Below are the code and all the weights of a small trained network. Each question names an input and a class and asks about switching units off, where a switched-off unit gives its printed mean instead of its output.

import numpy as np


def w(rows, s, z=0):
    codes = np.array(rows[::2]) - 128.0
    scale = np.full(codes.shape[1], s)
    scale[-1] = z or s
    return codes * scale


def norm(h):
    return h / np.sqrt((h * h).mean(-1, keepdims=True) + 1e-5)


def f(y):
    return y / 2 * (1 + np.tanh(0.7978845608 * (y + 0.044715 * y**3)))


def log_softmax(a):
    a = a - a.max(-1, keepdims=True)
    return a - np.log(np.exp(a).sum(-1, keepdims=True))


def net(x, mask):
    res = np.array(x, float).reshape(1, 2) / 4 @ E
    u = 0
    for l in range(3):
        y = f(norm(res) @ A[l][:, :-1].T + A[l][:, -1])
        res = res + np.where(mask[u : u + 9], y, B[l][:, -1]) @ B[l][:, :-1]
        u += 9
    return log_softmax(norm(res)[-1] @ U[:, :-1].T + U[:, -1])


A, B = {}, {}
E = w([
[162,179,155,190],'x0',
[160,72,2,83],'x1',
],0.0091)
A[0] = w([
[70,93,202,1,116],'L0N0',
[118,155,122,174,204],'L0N1',
[232,238,139,225,36],'L0N2',
[150,199,151,67,43],'L0N3',
[249,227,92,180,152],'L0N4',
[132,182,100,35,170],'L0N5',
[171,79,207,188,255],'L0N6',
[23,149,238,170,83],'L0N7',
[175,102,8,152,100],'L0N8',
],0.0064,0.00089)
B[0] = w([
[102,145,222,145,188],'L0N0',
[105,132,131,142,149],'L0N1',
[91,89,59,186,236],'L0N2',
[149,108,127,104,128],'L0N3',
[124,98,210,192,205],'L0N4',
[121,150,130,125,141],'L0N5',
[52,150,98,130,179],'L0N6',
[136,202,63,8,254],'L0N7',
[167,173,169,88,207],'L0N8',
],0.013,0.005)
A[1] = w([
[76,20,131,246,51],'L1N0',
[119,121,145,28,99],'L1N1',
[94,164,161,157,131],'L1N2',
[201,51,168,192,99],'L1N3',
[203,180,28,103,98],'L1N4',
[32,132,128,90,156],'L1N5',
[191,140,103,218,101],'L1N6',
[97,110,73,116,219],'L1N7',
[211,126,179,41,7],'L1N8',
],0.011,0.002)
B[1] = w([
[168,97,80,45,215],'L1N0',
[3,136,134,143,255],'L1N1',
[199,126,108,132,191],'L1N2',
[84,231,169,26,173],'L1N3',
[199,189,171,120,214],'L1N4',
[176,151,205,135,238],'L1N5',
[22,145,164,174,191],'L1N6',
[90,142,171,251,165],'L1N7',
[169,114,39,177,228],'L1N8',
],0.011,0.0051)
A[2] = w([
[88,67,82,163,2],'L2N0',
[153,98,196,101,132],'L2N1',
[247,117,75,125,101],'L2N2',
[183,150,114,145,125],'L2N3',
[174,151,118,146,2],'L2N4',
[130,133,217,44,32],'L2N5',
[62,34,127,179,43],'L2N6',
[158,189,130,79,33],'L2N7',
[218,148,141,135,95],'L2N8',
],0.014,0.002)
B[2] = w([
[24,79,109,132,181],'L2N0',
[114,167,119,94,142],'L2N1',
[245,122,128,120,203],'L2N2',
[171,93,133,151,167],'L2N3',
[125,117,123,149,145],'L2N4',
[102,189,168,41,254],'L2N5',
[104,88,5,130,194],'L2N6',
[109,62,137,76,226],'L2N7',
[103,109,55,172,172],'L2N8',
],0.016,0.0057)
U = w([
[249,63,95,138,202],'0',
[154,99,132,119,2],'1',
[119,165,143,206,120],'2',
[77,168,177,68,206],'3',
[52,78,56,146,145],'4',
[151,41,188,138,16],'5',
],0.018,0.0054)

Each question gives the input, the list of numbers given to net, and the class t.
The units are the neurons (one row each of A and B). Each row of codes is followed by its name. A weight is (code - 128) times the scale printed after its matrix; where a second scale follows, it is the last column's (A, B and U).
mask holds one flag per neuron, layer by layer. A switched-off neuron (its flag False) gives its mean, the last column of its row in B, instead of its output. The means were averaged over made-up inputs and are rounded, as every weight is.
A unit's drop is (log p(t) with every unit on - log p(t) with that unit switched off) / (log p(t) with every unit on - log p(t) with every unit switched off).
The circuit of an input: a set's keep is (log p(t) with only the set's units on - log p(t) with every unit switched off) / (log p(t) with every unit on - log p(t) with every unit switched off). Starting from the 12 units with the biggest drops (on a tie, the unit counted first), units are removed one at a time, each time the one whose removal leaves the highest keep (on an exact tie, the one counted first), for as long as the keep stays at least 0.8.
circuit, biggest first: the units of the circuit, biggest drop first
most important unit: the unit with the biggest drop
top k neurons: the k neurons with the biggest drops, biggest first
top k neurons in layer l: the k neurons of layer l with the biggest drops, biggest first
drop when u is switched off: that unit's drop, to one decimal
input [7,1], class 4: circuit, biggest first	L0N2
input [6,7], class 3: circuit, biggest first	L0N7, L0N4, L1N3
input [5,6], class 3: circuit, biggest first	L0N7, L0N4, L1N3
input [-2,2], class 0: top 4 neurons	L0N6, L1N8, L0N8, L1N6
input [4,-5], class 2: top 4 neurons	L0N2, L1N0, L0N8, L0N6
input [-3,1], class 4: top 2 neurons	L0N2, L0N4
input [7,7], class 3: top 2 neurons in layer 0	L0N7, L0N4
input [2,-1], class 4: top 4 neurons	L0N2, L0N8, L0N4, L1N7
input [5,2], class 4: top 4 neurons in layer 1	L1N4, L1N6, L1N5, L1N0
input [2,-3], class 2: top 3 neurons	L1N7, L0N2, L0N8
input [5,-7], class 2: top 4 neurons in layer 0	L0N2, L0N8, L0N0, L0N6
input [6,-5], class 2: top 2 neurons	L0N7, L2N5
input [6,-7], class 2: circuit, biggest first	L0N2, L2N5
input [0,0], class 0: most important unit	L0N7
input [-1,1], class 0: top 2 neurons in layer 0	L0N6, L0N8
input [6,-3], class 4: top 2 neurons in layer 1	L1N4, L1N3
input [4,-4], class 2: top 3 neurons	L0N2, L0N7, L1N0
input [3,-3], class 2: top 2 neurons in layer 0	L0N2, L0N7
input [7,-3], class 4: top 3 neurons in layer 0	L0N2, L0N8, L0N4
input [8,-7], class 2: most important unit	L2N5
input [3,-2], class 2: drop when L1N1 is switched off	0.3
input [5,8], class 0: drop when L1N5 is switched off	0.0
input [6,-2], class 4: drop when L0N2 is switched off	0.7
input [8,0], class 4: drop when L0N2 is switched off	1.4
